data = 9.0	-32.5	34.5	-70.7	-4.5	41.8	-4.7	37.0	-37.0	-7.4	5.7	8.9
The 4th entry?
Answer: -70.7
The 3rd largest entry -> 34.5
The second entry from the right is 5.7
The fourth-last entry is -37.0
The third smallest entry?
Answer: -32.5
The entry just right of -4.5?
Answer: 41.8
The first entry: 9.0
The 1st entry from the right?
Answer: 8.9

[ -8.5  -4.5 -12.3 -53.2  -5.3 -59.5 -33.0   3.2  21.1 -34.2   7.3  19.3
  -6.8 -33.6 -21.0  19.7]
Report the second entry from the left.
Answer: -4.5
The 3rd entry from the right is -33.6
Report the 2nd entry from the end.
Answer: -21.0
The 2nd smallest entry -> -53.2
Report the last entry.
Answer: 19.7
The 1st entry from the left -> -8.5
The 3rd entry from the left -> -12.3
The entry just right of 7.3 -> 19.3
Report the smallest entry.
Answer: -59.5
Report the fifth entry.
Answer: -5.3
Report the largest entry.
Answer: 21.1

array([[  64.7,    6.9,  -18.2,  -44.6],
       [ -43.8, -132.5,   54.6,   -3.2],
       [  34.2, -142.8,   -6.1,   41.6],
       [  44.7,  120.3,  -44.1,  -39.6],
       [-141.3,  -80.3,   62.7,   43.6],
       [ 191.4,  120.6, -134.1,  -10.0],
       [ -64.3,   -4.3,   58.9,  -61.1],
       [  -4.1,   15.9,   25.1,  -65.4],
       [ -89.7,  -91.2,   72.2,  -15.3],
       [-252.2, -134.0,  188.2,  -55.4],
       [ -35.7,  -32.9,   30.3,  -19.7],
       [-115.3,   93.6,   38.9,  -30.0],
       [ -41.8,  -44.0,   83.5, -105.4],
       [  -3.9,  156.6,   -4.2,  -87.5]])
Rows and columns are numbered from 0.
The entry at row 2, column 0 -> 34.2
The entry just left of -44.0 is -41.8
Give the top-left entry.
A: 64.7
Give the entry directly below 38.9.
A: 83.5
Give the entry in the top-right corner.
A: -44.6
The entry in row 0 and column 2 -> -18.2
Give the entry directly above -134.0.
A: -91.2
Give the entry at row 1, column 0.
A: -43.8
Give the entry directly above the smallest entry.
A: -89.7
Give the bottom-left entry.
A: -3.9
The entry directly below -18.2: 54.6
Give the entry directly below 62.7.
A: -134.1
The entry in row 2 and column 2 is -6.1
The entry directly below -91.2 -> -134.0
The entry just right of -4.1 is 15.9
Give the bottom-right entry.
A: -87.5
Give the entry at row 0, column 1.
A: 6.9
The entry directly below the smallest entry -> -35.7
The largest entry: 191.4
The entry just right of -91.2 -> 72.2
The entry directly above the largest entry: -141.3
Give the entry just left of -6.1.
A: -142.8
Give the entry directly above 120.6.
A: -80.3
Give the entry just left of -65.4.
A: 25.1
Give the smallest entry.
A: -252.2
Give the entry just right of the largest entry.
A: 120.6
Give the entry directly below the largest entry.
A: -64.3

arr =
[[173 171 170 167 169 171 169 166 171 170 166 170 171 170]
 [170 178 181 106 174 166 171 180 169 171 188 172 175 168]
 [167 168 176 139 170 167 169 170 168 169 176 171 172 168]
 [ 23  27 187 105 138 111 130 125 125 135 211 165 143 131]
 [186 176 187 147 174 182 176 161 182 180 167 181 189 182]
 [ 50  47 195 107 144 126 139 124 138 146 203 173 158 143]
 [191 188 195 107 179 181 179 173 184 182 180 184 193 182]
 [174 184 162 146 171 164 169 184 164 166 176 162 162 163]
 [139 182 127 134 165 130 153 216 130 140 196 132 118 130]
 [198 192 193 122 179 185 180 170 186 184 174 184 194 185]
 [162 178 158 141 169 156 164 187 157 160 181 158 154 156]]
Counting starts at 0.
The bottom-left entry: 162
The entry just right of the smallest entry -> 27
The entry at row 1, column 0 is 170
The entry directly below the largest entry -> 170
The entry in the top-left corner -> 173
The top entry of the column that holds the largest entry: 166
The entry at row 2, column 0 -> 167
The entry at row 0, column 1: 171
The entry at row 1, column 1 -> 178
The maximum: 216
Which number is the entry in row 0 and column 2?
A: 170
Which number is the entry in the bottom-right corner?
A: 156
Which number is the entry directly above 160?
A: 184
The entry just left of 134: 127
The entry in the top-right corner: 170
Which number is the entry just left of 216?
A: 153
Which number is the smallest entry?
A: 23
Which number is the entry directly below 105?
A: 147

Read these off the row that follows.
1) Read off the last entry.
2) Read off the second entry from the left.
3) Read off the 5th entry.
4) Read off the third entry from the right.
[29, 220, 123, 176, 193, 79, 174, 77, 175, 180, 172, 186]
1) 186
2) 220
3) 193
4) 180

Read these off the row that follows.
1) Give the maximum.
2) Give the entry just right of 1.6.
3) Give the entry just left of the largest entry.
4) Give the entry just left of the centre entry.
5) Give the entry just right of -1.3.
6) Give the centre entry.
[-0.1  0.8  1.6 -1.6 -1.9 -1.6 -1.3 -1.5 -0.7 -1.5 -1.7 -2.1 -2.0]
1) 1.6
2) -1.6
3) 0.8
4) -1.6
5) -1.5
6) -1.3

M =
[-15.5 -27.0  -8.8  17.3  10.2 -22.3  -3.8  -8.7  11.5  24.6   2.5 -42.9
 -62.6]
What is the maximum?
A: 24.6
What is the entry just left of the centre entry?
A: -22.3
The entry just left of -27.0: -15.5
The entry just left of the largest entry -> 11.5
The entry just left of the smallest entry -> -42.9

X =
[[ -3.8   6.9 -44.5   0.0   5.6  -5.7  -7.9   1.8   5.6  -3.3]
 [  0.0  -6.6  -4.5  -7.2  -4.3   0.0   0.0   7.2   0.0  -0.2]
 [ -2.1   0.0  25.8   0.0   0.0   0.0  -7.1   1.0  -4.2   6.8]
 [ -5.9   5.1 -33.0  -1.6   4.8  -2.3   2.9   0.0   4.0  -6.1]
 [ -6.8  -3.2 -28.7   4.7  -0.8  -6.0   0.0   2.3   3.4  -6.9]
 [  0.0 -13.1  33.0   3.5  -7.6  -4.3  -6.4   0.1  -5.2  -7.9]
 [  0.0   1.1  64.6  -8.5   0.9   0.0   0.0   5.3  -9.6   2.8]
 [  1.1  -1.8  44.4   6.9   0.5   2.4  -2.5   0.0  -6.8 -11.0]
 [  0.0   2.5  -4.3   0.0  -3.8  -1.8   1.9   7.5   0.0  -8.2]
 [ -4.8  -6.4  58.5  10.0   2.1  -0.4   2.1  -0.3  -8.7   0.0]
 [ -4.8   2.8  47.6  -0.5  -1.7   0.4  -6.8   0.0  -7.2   0.0]
 [ -0.4   5.1 -35.2   0.3   9.5  -6.1  -0.5   2.6   4.3  -1.0]
 [ -4.7   1.3  48.3   0.0   4.2   4.8   3.7   4.0  -7.3   0.2]
 [  7.6   0.0   9.1   3.3   0.0  -2.4   0.0  10.9  -1.9  -3.8]
 [ -6.7   5.6  23.1   0.0  -1.9  10.0  -5.8   6.3  -3.8   0.9]
 [ -5.0  14.8  39.1   3.6   0.0  -5.9   3.6 -10.7  -6.0  -3.1]]
Rows and columns are numbered from 0.
The bottom-left entry -> -5.0
Report the entry in the top-left corner.
Answer: -3.8
The entry in the bottom-right corner: -3.1
Report the entry at row 2, column 0.
Answer: -2.1
Report the entry in row 0 and column 1.
Answer: 6.9
Report the entry at row 1, column 2.
Answer: -4.5
Report the entry in row 2 and column 2.
Answer: 25.8
Report the entry in row 1 and column 0.
Answer: 0.0
The entry in row 0 and column 2 is -44.5
The entry in row 2 and column 1 -> 0.0
The top-right entry: -3.3
The entry at row 1, column 1 -> -6.6
The entry directly above the largest entry: 33.0
The entry just left of 0.3: -35.2
Report the entry just right of -6.7.
Answer: 5.6
Report the entry just left of -8.2.
Answer: 0.0
Report the bottom entry of the column that holds the largest entry.
Answer: 39.1
The entry just left of the largest entry -> 1.1
The entry just left of 1.3: -4.7
The entry directly below 7.2: 1.0
The entry just left of -2.4: 0.0

A =
[[-191 -171 -172 -250 -531 -269 -259 -269]
 [-212 -176 -156 -255 -581 -264 -272 -271]
 [-581 -501 -405 -571  -13 -402 -471 -419]
 [-801 -553 -248 -630 -522 -358 -604 -437]
 [-471 -460 -479 -667  595 -457 -407 -430]
 [-337 -315 -281 -280 -559 -301 -335 -314]
 [-369 -275 -165 -290 -777 -266 -360 -302]
 [-716 -563 -353 -524 -494 -365 -548 -424]]
Counting starts at 0.
Give the entry just right of -531.
-269
The entry just left of -571 is -405
The entry in row 1 and column 0: -212
Give the top-right entry.
-269
The entry in row 2 and column 1 is -501
The entry just left of -301: -559
The entry just left of -272 is -264
Give the entry at row 2, column 0.
-581
The entry just right of -255 is -581
The bottom-right entry -> -424
Give the entry at row 0, column 1.
-171
The bottom entry of the column that holds the largest entry: -494
The entry directly below the smallest entry is -471
The entry directly below -165 is -353
Give the entry at row 0, column 2.
-172
Give the entry just right of -156.
-255
The entry in the top-left corner: -191
Give the entry in the bottom-left corner.
-716
Give the top entry of the column that holds the largest entry.
-531
The entry directly below -266: -365
Give the entry just right of the largest entry.
-457
Give the entry at row 1, column 1.
-176
